Here is a tiny trained network, its code and every weight. The questions are about switching its units off for an input and a class, where a switched-off unit gives its printed mean instead of its output.

import numpy as np


def w(rows, s, z=0):
    codes = np.array(rows[::2]) - 128.0
    scale = np.full(codes.shape[1], s)
    scale[-1] = z or s
    return codes * scale


def f(y):
    return y / 2 * (1 + np.tanh(0.7978845608 * (y + 0.044715 * y**3)))


def log_softmax(a):
    a = a - a.max(-1, keepdims=True)
    return a - np.log(np.exp(a).sum(-1, keepdims=True))


def net(x, mask):
    res = np.array(x, float).reshape(1, 8) / 4 @ E
    y = f(res @ A[0][:, :-1].T + A[0][:, -1])
    res = res + np.where(mask, y, B[0][:, -1]) @ B[0][:, :-1]
    return log_softmax(res[-1] @ U[:, :-1].T + U[:, -1])


A, B = {}, {}
E = w([
[131,129,130,128],'x0',
[72,232,198,218],'x1',
[126,126,128,128],'x2',
[113,161,3,202],'x3',
[122,130,126,120],'x4',
[127,131,126,125],'x5',
[5,46,131,142],'x6',
[129,128,126,128],'x7',
],0.0084)
A[0] = w([
[150,104,89,85,63],'N0',
[131,122,171,107,52],'N1',
[85,58,115,147,83],'N2',
[167,71,105,126,254],'N3',
[110,134,12,179,115],'N4',
[81,94,118,128,54],'N5',
[249,198,114,114,111],'N6',
[108,212,180,147,117],'N7',
[147,122,99,66,96],'N8',
[182,106,119,112,131],'N9',
[125,100,65,51,72],'N10',
[117,108,179,75,112],'N11',
[148,109,171,135,74],'N12',
],0.013,0.0072)
B[0] = w([
[162,129,119,221,162],'N0',
[189,81,187,173,132],'N1',
[73,70,103,120,192],'N2',
[108,253,86,120,254],'N3',
[222,129,236,61,250],'N4',
[81,43,138,161,154],'N5',
[53,2,128,89,251],'N6',
[128,162,47,188,218],'N7',
[101,125,125,201,167],'N8',
[87,139,84,162,173],'N9',
[185,151,73,181,196],'N10',
[193,165,188,132,181],'N11',
[181,99,144,159,129],'N12',
],0.0094,0.008)
U = w([
[104,207,69,252,86],'0',
[40,33,113,113,117],'1',
[210,170,212,105,59],'2',
[72,211,113,90,254],'3',
],0.011,0.0081)

Each question gives the input, the list of numbers given to net, and the class t.
The units are the neurons (one row each of A and B). Each row of codes is followed by its name. A weight is (code - 128) times the scale printed after its matrix; where a second scale follows, it is the last column's (A, B and U).
mask holds one flag per neuron, in row order. A switched-off neuron (its flag False) gives its mean, the last column of its row in B, instead of its output. The means were averaged over made-up inputs and are rounded, as every weight is.
A unit's drop is (log p(t) with every unit on - log p(t) with that unit switched off) / (log p(t) with every unit on - log p(t) with every unit switched off).
The circuit of an input: a set's keep is (log p(t) with only the set's units on - log p(t) with every unit switched off) / (log p(t) with every unit on - log p(t) with every unit switched off). Starting from the 12 units with the biggest drops (on a tie, the unit counted first), units are removed one at a time, each time the one whose removal leaves the highest keep (on an exact tie, the one counted first), for as long as the keep stays at least 0.8.
units of the circuit, in order: the units of the circuit, biggest drop first
unit that matters most: the unit with the biggest drop
top k neurons: the k neurons with the biggest drops, biggest first
drop of u: that unit's drop, to one decimal
input [0,-4,5,2,-5,6,4,-5], class 3: unit that matters most => N6
input [0,3,-6,-2,-6,-4,-6,-3], class 1: top 2 neurons => [N6, N3]
input [-1,-7,-3,-8,-1,-1,5,8], class 2: top 2 neurons => [N11, N7]
input [-7,-8,1,5,-1,4,-3,2], class 0: top 2 neurons => [N10, N0]
input [8,-6,7,-1,-4,4,-7,-5], class 1: top 2 neurons => [N6, N7]
input [-1,-6,-2,1,-7,5,6,-8], class 3: top 3 neurons => [N3, N6, N7]
input [-7,7,1,-1,8,-8,-8,7], class 1: top 2 neurons => [N6, N3]
input [6,-5,-1,7,-3,-7,-1,0], class 2: top 2 neurons => [N4, N7]
input [4,2,5,-4,-5,5,3,-2], class 2: units of the circuit, in order => [N6, N3]
input [1,1,-2,-6,-7,2,3,-5], class 2: top 2 neurons => [N11, N6]
input [4,-7,-7,6,7,-8,6,6], class 0: top 3 neurons => [N10, N3, N6]
input [8,-6,-7,3,3,-4,1,-6], class 0: units of the circuit, in order => [N10, N6]
input [6,4,0,5,-2,-3,7,-6], class 1: top 3 neurons => [N3, N2, N5]
input [1,-3,2,-6,-6,8,-6,-1], class 1: top 2 neurons => [N6, N4]
input [0,-8,-6,-5,6,-6,-7,-3], class 0: unit that matters most => N3
input [-5,-5,7,-1,7,-2,4,1], class 0: units of the circuit, in order => [N6, N10]
input [-7,-7,0,-8,4,0,5,1], class 2: drop of N1 => 0.2
input [3,0,3,-3,-3,-7,-6,-6], class 1: drop of N6 => 0.7
input [2,7,4,-3,2,-2,-8,1], class 1: drop of N3 => 0.2
